In the rows, 100 means zero.
Each row is followed by its group and then its class within the group.
90 73 104 106 100 86 108 97 102 100 93 93 103 104 98 84 104 94 99 135 110 103 100 110 99 104 111 96 114 98 91 97 97 116 98 93 106 98 85
<72>/T
78 72 97 104 102 28 95 117 103 107 112 114 100 112 116 111 112 89 88 120 99 96 106 84 106 101 103 117 113 104 121 98 91 60 102 91 110 83 108
<75>/G
85 75 101 105 98 28 101 106 97 98 106 106 102 105 100 91 109 101 98 133 102 97 109 100 100 103 109 104 113 101 108 98 92 84 99 89 109 91 101
<72>/T
109 89 101 106 100 41 92 97 99 105 95 110 102 101 106 99 108 106 102 133 100 97 101 128 104 98 100 99 100 99 107 99 95 75 100 114 97 94 96
<75>/L
92 84 101 110 96 37 95 110 102 101 104 111 109 106 119 97 104 94 92 142 101 97 101 89 109 101 104 116 109 105 110 101 101 96 109 97 108 91 107
<81>/N
77 98 96 104 104 145 96 103 100 104 101 102 102 103 104 101 101 89 97 104 101 98 100 84 109 101 103 109 102 102 96 100 97 111 107 98 105 102 100
<81>/E
95 76 100 98 105 46 97 105 97 102 102 113 96 107 99 97 100 93 100 99 113 99 105 98 95 102 103 106 105 103 105 97 92 80 102 94 99 96 104
<75>/G
74 71 102 108 99 104 93 96 100 100 99 106 105 109 96 89 110 91 102 153 102 98 107 93 102 99 108 108 107 100 93 93 94 114 103 95 103 96 88
<72>/J
79 75 106 109 103 131 98 83 103 102 85 96 104 100 91 79 108 99 108 164 98 102 104 126 94 102 106 99 103 99 83 93 96 133 102 108 100 108 78
<72>/U
82 117 101 104 101 159 97 96 100 100 102 91 101 100 105 100 105 92 98 111 97 101 97 84 110 102 92 107 93 100 91 99 110 126 101 100 100 101 101
<81>/Z
89 69 101 102 101 68 97 106 100 104 102 114 104 109 102 100 100 93 99 101 99 100 104 96 101 101 106 102 105 114 106 97 91 82 103 94 104 101 104
<75>/G
71 63 101 114 105 73 88 94 102 104 96 114 107 112 97 81 110 89 106 172 100 102 107 100 108 104 107 111 107 103 92 95 93 116 104 97 101 97 89
<72>/U
89 114 95 103 104 122 93 102 99 103 106 101 102 100 112 107 104 93 94 109 99 100 101 92 112 99 94 105 98 101 106 101 103 97 103 107 103 100 106
<81>/E
71 78 102 108 106 28 92 101 99 103 102 109 101 102 105 98 113 97 98 151 99 99 110 120 103 98 105 104 110 99 115 98 91 74 98 103 109 93 92
<72>/U
88 88 101 104 102 40 96 108 94 104 99 101 102 98 108 104 101 102 98 115 99 100 98 117 102 102 104 101 108 102 114 99 95 77 101 100 106 93 93
<75>/B
80 79 109 107 105 103 99 89 101 98 86 97 99 98 88 81 104 104 110 157 103 108 102 129 96 97 108 88 103 102 89 98 85 116 99 105 99 106 76
<72>/U
83 91 104 109 94 115 102 100 101 104 102 97 110 107 104 85 107 88 98 142 99 102 101 79 109 110 111 118 108 101 87 94 100 145 103 92 103 95 98
<81>/Z
97 76 99 100 101 46 99 107 100 102 97 105 102 102 105 96 98 100 99 105 97 98 101 120 99 99 103 93 105 102 112 99 92 71 98 100 103 96 93
<75>/B
81 76 103 106 102 82 101 98 102 102 95 97 103 106 99 95 105 97 100 133 102 100 104 107 99 101 109 101 110 104 99 96 92 99 100 96 105 97 88
<72>/T
75 69 102 103 102 59 104 105 96 97 97 98 100 107 99 95 103 99 97 123 98 98 105 107 99 98 109 99 113 102 103 96 92 99 100 88 105 94 89
<75>/B
84 40 109 108 97 72 101 100 104 103 92 110 104 112 90 74 101 91 109 143 100 97 104 88 96 101 112 106 113 104 88 90 88 127 103 89 100 102 87
<75>/G
89 76 101 99 99 28 105 109 97 99 104 107 99 103 103 104 105 101 93 101 101 92 106 99 99 101 110 102 109 95 112 99 92 67 99 90 105 91 103
<75>/B
98 59 105 102 97 113 105 99 103 102 90 109 101 108 89 81 94 114 110 118 100 100 100 98 91 99 108 94 106 102 81 95 91 122 103 94 101 102 86
<75>/G
104 49 107 112 99 28 95 112 102 113 84 116 109 112 112 80 97 97 107 155 95 99 96 126 98 99 108 106 110 106 114 92 87 93 100 109 103 99 88
<75>/L
80 105 97 102 100 54 98 106 100 100 109 99 102 99 112 101 106 101 92 115 104 97 103 81 110 103 103 110 104 105 108 101 102 93 102 84 99 90 111
<81>/N
81 84 99 111 99 92 103 107 104 106 97 105 110 107 104 89 100 87 98 133 100 100 99 77 107 104 109 111 112 104 95 96 100 136 102 89 107 98 100
<81>/E
71 84 100 101 103 61 100 95 98 96 105 100 101 103 95 98 118 97 95 147 102 98 109 106 101 102 109 104 108 98 99 97 91 82 103 92 105 91 93
<72>/J

Each row is followed by its group and then its class within the group.
101 93 97 106 99 115 95 108 84 117 100 98 95 88 103 103 93 95 84 84 99 98 100 106 97 103 89 104 104 97 91 94 103 83 106 108 93 88 102
Q125/D
107 104 99 104 99 114 94 95 88 108 98 103 95 86 110 108 92 95 84 85 111 94 95 109 100 100 87 104 104 106 83 97 104 84 104 114 92 96 97
Q125/S
112 89 116 101 90 120 102 98 68 104 92 106 86 94 111 106 86 101 87 78 103 92 109 114 99 122 86 103 95 102 86 100 98 86 106 113 93 105 103
Q977/W
103 82 99 95 83 116 107 104 78 125 103 100 86 110 100 103 87 112 88 99 94 99 109 118 101 121 71 103 110 110 91 101 105 76 113 94 103 95 97
Q977/W
103 94 106 111 106 113 91 99 81 119 93 96 92 84 109 106 92 98 80 77 111 89 110 109 98 102 85 105 103 104 90 94 106 83 101 121 94 98 101
Q125/D
